Below is a small trained network, with its code and all its weights. Each question gives an input and a target symbol and asks what happens when units are switched off, that is, made to give their printed mean instead of their output.

import numpy as np


def w(rows, s, z=0):
    codes = np.array(rows[::2]) - 128.0
    scale = np.full(codes.shape[1], s)
    scale[-1] = z or s
    return codes * scale


def norm(h):
    return h / np.sqrt((h * h).mean(-1, keepdims=True) + 1e-5)


def f(y):
    return np.maximum(y, 0)


def softmax(a):
    e = np.exp(a - a.max(-1, keepdims=True))
    return e / e.sum(-1, keepdims=True)


def log_softmax(a):
    a = a - a.max(-1, keepdims=True)
    return a - np.log(np.exp(a).sum(-1, keepdims=True))


def net(x, mask):
    ids = ['εηθλμπστφ'.index(c) for c in x.split()]
    T = len(ids)
    res = E[ids] + P[:T]
    q, k, v = (norm(res) @ M[0].T for M in (Q, K, V))
    z = softmax(np.where(np.tri(T) > 0, q @ k.T / 3**0.5, -1e9)) @ v
    res = res + np.where(mask[0], z, O[0][:, -1]) @ O[0][:, :-1]
    y = f(norm(res) @ A[0][:, :-1].T + A[0][:, -1])
    res = res + np.where(mask[1:13], y, B[0][:, -1]) @ B[0][:, :-1]
    return log_softmax(norm(res)[-1] @ U[:, :-1].T + U[:, -1])


Q, K, V, O, A, B = {}, {}, {}, {}, {}, {}
E = w([
[80,78,78,87],'ε',
[164,59,81,12],'η',
[148,168,82,5],'θ',
[170,166,120,160],'λ',
[221,172,197,140],'μ',
[19,179,105,21],'π',
[59,196,163,23],'σ',
[98,7,182,98],'τ',
[108,234,76,190],'φ',
],0.017)
P = w([
[166,124,1,254],'0',
[90,115,145,51],'1',
[127,158,165,56],'2',
[84,151,160,115],'3',
[45,167,158,167],'4',
[83,161,153,138],'5',
[61,123,148,156],'6',
[74,137,137,135],'7',
[68,142,140,161],'8',
[151,150,130,103],'9',
[50,82,126,142],'10',
[151,62,132,91],'11',
],0.0078)
Q[0] = w([
[96,75,23,131],'H0',
[135,101,2,68],'H0',
[222,117,183,100],'H0',
],0.0078)
K[0] = w([
[212,74,5,142],'H0',
[155,157,1,167],'H0',
[78,104,143,75],'H0',
],0.0091)
V[0] = w([
[104,12,117,119],'H0',
[255,34,5,157],'H0',
[220,114,165,221],'H0',
],0.0092)
O[0] = w([
[58,213,203,255,123],'H0',
[130,120,52,222,139],'H0',
[239,101,207,104,3],'H0',
],0.0093,0.0047)
A[0] = w([
[170,43,134,82,225],'N0',
[112,209,127,93,205],'N1',
[206,163,163,48,120],'N2',
[213,155,168,108,196],'N3',
[178,100,131,77,113],'N4',
[112,116,174,186,171],'N5',
[89,120,138,105,87],'N6',
[43,173,168,8,250],'N7',
[30,42,176,163,172],'N8',
[175,171,105,242,226],'N9',
[136,151,67,132,167],'N10',
[90,68,189,164,65],'N11',
],0.012,0.0022)
B[0] = w([
[167,205,162,160,161],'N0',
[151,89,65,122,186],'N1',
[126,95,127,144,160],'N2',
[136,100,181,119,143],'N3',
[114,98,154,168,149],'N4',
[141,162,110,56,142],'N5',
[120,211,148,67,153],'N6',
[143,105,142,70,248],'N7',
[191,211,139,125,173],'N8',
[171,120,142,76,160],'N9',
[138,119,116,180,166],'N10',
[134,254,137,139,141],'N11',
],0.0095,0.014)
U = w([
[72,114,77,156,124],'ε',
[108,98,59,158,96],'η',
[56,52,78,97,57],'θ',
[208,88,105,118,132],'λ',
[171,67,173,97,250],'μ',
[48,102,109,20,150],'π',
[56,92,152,1,145],'σ',
[135,234,150,39,125],'τ',
[182,128,135,20,86],'φ',
],0.0088,0.0024)

Each question gives the input, a string of symbols that net reads in full, and the target symbol t.
The units are the heads (3 rows each of Q, K, V and O) and the neurons (one row each of A and B). Each row of codes is followed by its name. A weight is (code - 128) times the scale printed after its matrix; where a second scale follows, it is the last column's (O, A, B and U).
mask holds one flag per unit, heads first, then neurons. A switched-off unit (its flag False) gives its mean, the last column of its rows in O or B, instead of its output. The means were averaged over made-up inputs and are rounded, as every weight is.
A unit's drop is (log p(t) with every unit on - log p(t) with that unit switched off) / (log p(t) with every unit on - log p(t) with every unit switched off).
The circuit of an input: a set's keep is (log p(t) with only the set's units on - log p(t) with every unit switched off) / (log p(t) with every unit on - log p(t) with every unit switched off). Starting from the 12 units with the biggest drops (on a tie, the unit counted first), units are removed one at a time, each time the one whose removal leaves the highest keep (on an exact tie, the one counted first), for as long as the keep stays at least 0.8.
circuit, biggest first: the units of the circuit, biggest drop first
top k neurons: the k neurons with the biggest drops, biggest first
drop when u is switched off: that unit's drop, to one decimal
input τ η ε φ τ θ ε ε, target τ: circuit, biggest first : [N8; H0]
input τ ε μ η, target τ: circuit, biggest first : [H0; N8]
input λ τ φ τ ε λ η, target λ: circuit, biggest first : [H0; N0; N7]
input τ η μ φ φ η τ λ ε π ε, target τ: top 3 neurons : [N0; N8; N1]
input π φ π ε τ, target τ: circuit, biggest first : [N8]
input η ε ε σ π μ τ ε σ λ η, target η: circuit, biggest first : [H0; N7]
input ε σ η σ ε φ ε μ, target σ: circuit, biggest first : [H0; N8]
input μ σ σ η, target μ: top 2 neurons : [N4; N0]
input λ ε λ η λ, target λ: top 3 neurons : [N7; N10; N6]
input ε η λ, target λ: top 2 neurons : [N9; N7]
input μ π μ φ η ε, target μ: drop when H0 is switched off : 1.1
input η π η ε φ η π τ η μ τ ε, target η: drop when H0 is switched off : 1.3
input λ η π μ η η, target λ: drop when H0 is switched off : 1.2
input λ ε φ τ μ φ θ ε, target λ: drop when H0 is switched off : 1.1
input τ θ η ε μ, target μ: top neuron : [N2]
